Here is a tiny trained network, its code and every weight. The questions are about switching its units off for an input and a class, where a switched-off unit gives its printed mean instead of its output.

import numpy as np


def w(rows, s, z=0):
    codes = np.array(rows[::2]) - 128.0
    scale = np.full(codes.shape[1], s)
    scale[-1] = z or s
    return codes * scale


def f(y):
    return y / 2 * (1 + np.tanh(0.7978845608 * (y + 0.044715 * y**3)))


def log_softmax(a):
    a = a - a.max(-1, keepdims=True)
    return a - np.log(np.exp(a).sum(-1, keepdims=True))


def net(x, mask):
    res = np.array(x, float).reshape(1, 3) / 4 @ E
    y = f(res @ A[0][:, :-1].T + A[0][:, -1])
    res = res + np.where(mask, y, B[0][:, -1]) @ B[0][:, :-1]
    return log_softmax(res[-1] @ U[:, :-1].T + U[:, -1])


A, B = {}, {}
E = w([
[166,117,83,31,255,240,51,96,92],'x0',
[203,59,112,163,53,137,3,205,143],'x1',
[174,164,1,252,80,169,123,48,65],'x2',
],0.0086)
A[0] = w([
[109,84,223,77,181,88,119,176,127,79],'neuron 0',
[180,145,76,72,197,159,81,152,122,97],'neuron 1',
[54,223,158,79,227,205,181,8,87,115],'neuron 2',
[68,92,190,10,235,147,63,201,150,142],'neuron 3',
[196,67,139,174,138,191,28,188,144,78],'neuron 4',
[141,83,100,71,223,209,141,106,31,84],'neuron 5',
[213,78,99,110,123,91,20,173,100,110],'neuron 6',
[171,114,168,141,104,123,38,107,96,245],'neuron 7',
[97,129,86,64,209,159,76,171,38,178],'neuron 8',
[114,108,109,101,183,160,254,95,100,62],'neuron 9',
[140,120,174,100,150,140,115,192,245,113],'neuron 10',
[185,99,23,248,144,160,97,172,56,136],'neuron 11',
[204,224,18,154,158,204,96,58,5,135],'neuron 12',
],0.0075,0.011)
B[0] = w([
[215,176,108,246,136,169,104,97,84,188],'neuron 0',
[127,143,166,207,41,79,184,193,136,176],'neuron 1',
[197,55,179,84,174,130,143,59,120,217],'neuron 2',
[87,180,52,156,190,220,79,108,129,253],'neuron 3',
[218,35,185,120,127,183,177,55,55,182],'neuron 4',
[114,166,196,236,51,129,194,214,140,193],'neuron 5',
[187,76,178,119,128,148,183,56,106,189],'neuron 6',
[61,117,183,82,197,113,176,93,200,234],'neuron 7',
[55,147,170,174,114,90,203,178,159,216],'neuron 8',
[218,93,191,226,85,206,178,77,78,152],'neuron 9',
[150,189,96,224,140,208,100,137,160,181],'neuron 10',
[119,193,118,170,151,196,122,132,165,235],'neuron 11',
[127,214,71,120,168,146,78,97,165,250],'neuron 12',
],0.011,0.013)
U = w([
[167,190,47,187,158,191,61,123,126,46],'0',
[226,43,182,133,146,158,156,67,113,57],'1',
[87,151,169,229,38,108,179,214,153,99],'2',
[57,122,111,85,205,130,120,112,160,221],'3',
[154,61,50,91,70,136,55,189,7,11],'4',
[164,31,54,107,93,110,34,222,60,11],'5',
[168,36,28,101,90,105,39,220,44,11],'6',
[166,78,60,93,93,131,69,233,30,11],'7',
],0.016,0.012)

Each question gives the input, the list of numbers given to net, and the class t.
The units are the neurons (one row each of A and B). Each row of codes is followed by its name. A weight is (code - 128) times the scale printed after its matrix; where a second scale follows, it is the last column's (A, B and U).
mask holds one flag per neuron, in row order. A switched-off neuron (its flag False) gives its mean, the last column of its row in B, instead of its output. The means were averaged over made-up inputs and are rounded, as every weight is.
A unit's drop is (log p(t) with every unit on - log p(t) with that unit switched off) / (log p(t) with every unit on - log p(t) with every unit switched off).
The circuit of an input: a set's keep is (log p(t) with only the set's units on - log p(t) with every unit switched off) / (log p(t) with every unit on - log p(t) with every unit switched off). Starting from the 12 units with the biggest drops (on a tie, the unit counted first), units are removed one at a time, each time the one whose removal leaves the highest keep (on an exact tie, the one counted first), for as long as the keep stays at least 0.8.
circuit, biggest first: the units of the circuit, biggest drop first
most important unit: the unit with the biggest drop
top k neurons: the k neurons with the biggest drops, biggest first
drop of u: that unit's drop, to one decimal
input [8,-2,1], class 2: circuit, biggest first : neuron 5
input [5,-2,-4], class 2: top 2 neurons : neuron 8; neuron 5
input [1,-6,-6], class 0: top 2 neurons : neuron 3; neuron 4
input [-4,1,-4], class 0: top 4 neurons : neuron 8; neuron 5; neuron 1; neuron 10
input [3,-3,-2], class 3: top 3 neurons : neuron 4; neuron 2; neuron 6
input [4,4,-2], class 1: top 3 neurons : neuron 4; neuron 6; neuron 12
input [-4,-5,-4], class 1: top 2 neurons : neuron 12; neuron 8
input [2,-2,3], class 3: top 3 neurons : neuron 0; neuron 3; neuron 10
input [-8,7,8], class 0: top 3 neurons : neuron 11; neuron 8; neuron 5
input [3,8,-7], class 1: top 4 neurons : neuron 4; neuron 6; neuron 12; neuron 11
input [-2,1,0], class 3: top 3 neurons : neuron 5; neuron 1; neuron 8
input [-1,4,-3], class 1: top 2 neurons : neuron 12; neuron 11
input [7,-8,-6], class 1: top 2 neurons : neuron 2; neuron 9
input [1,3,-1], class 3: most important unit : neuron 2
input [5,4,-4], class 2: top 2 neurons : neuron 8; neuron 1
input [7,1,0], class 2: top 2 neurons : neuron 5; neuron 1
input [6,3,5], class 2: drop of neuron 3 : 0.3
input [-1,-6,-1], class 1: drop of neuron 4 : 0.0
input [-2,-5,3], class 1: drop of neuron 3 : 0.2
input [6,3,0], class 2: drop of neuron 1 : 0.1
input [3,1,-7], class 0: most important unit : neuron 3
